j_828: [-3.86 -3.86  2.14  2.14 -3.86 -3.86]
j_589: [-0.86 -8.47  0.59  0.59  9.39 -0.58]
j_162: [-2.57 -2.57 -2.57 -5.14 -2.57 -6.50]
j_506: [-0.88 -3.20 -0.88 -0.88 -3.20 -5.84]
dup j_162: 
[-2.57]
dup j_589: 
[0.59]
[-2.57 -2.57 -2.57 -5.14 -2.57 -6.50]
j_162
[-3.86 -3.86  2.14  2.14 -3.86 -3.86]
j_828
[-0.86 -8.47  0.59  0.59  9.39 -0.58]
j_589

j_94: [ 6.20  2.84 -6.01 -7.16 -8.75 -4.08  3.76 -1.33  6.87 -0.89  6.87 -4.08
  4.99  2.42 -8.53  6.87 -3.95  7.55  3.62 -4.90  2.68  5.03 -1.33 -5.00]
j_251: [ 6.20  2.84 -6.01 -7.16 -8.75 -4.76  3.76 -1.33 -6.01 -0.89 -3.95 -4.08
  3.62 -6.01 -6.01  2.84 -3.95  2.84  3.62 -4.90  2.68  5.03 -3.83 -0.57]
j_506: [ 6.20  2.84 -6.01 -7.16 -8.75 -4.76  3.76 -1.33  6.87 -0.89 -3.95 -4.08
  4.99  2.42  1.38  1.38 -3.95  7.55  3.62 -4.90  2.68  5.03 -3.83 -3.58]
[ 6.20  2.84 -6.01 -7.16 -8.75 -4.76  3.76 -1.33  6.87 -0.89 -3.95 -4.08
  4.99  2.42  1.38  1.38 -3.95  7.55  3.62 -4.90  2.68  5.03 -3.83 -3.58]
j_506
[ 6.20  2.84 -6.01 -7.16 -8.75 -4.08  3.76 -1.33  6.87 -0.89  6.87 -4.08
  4.99  2.42 -8.53  6.87 -3.95  7.55  3.62 -4.90  2.68  5.03 -1.33 -5.00]
j_94
[ 6.20  2.84 -6.01 -7.16 -8.75 -4.76  3.76 -1.33 -6.01 -0.89 -3.95 -4.08
  3.62 -6.01 -6.01  2.84 -3.95  2.84  3.62 -4.90  2.68  5.03 -3.83 -0.57]
j_251

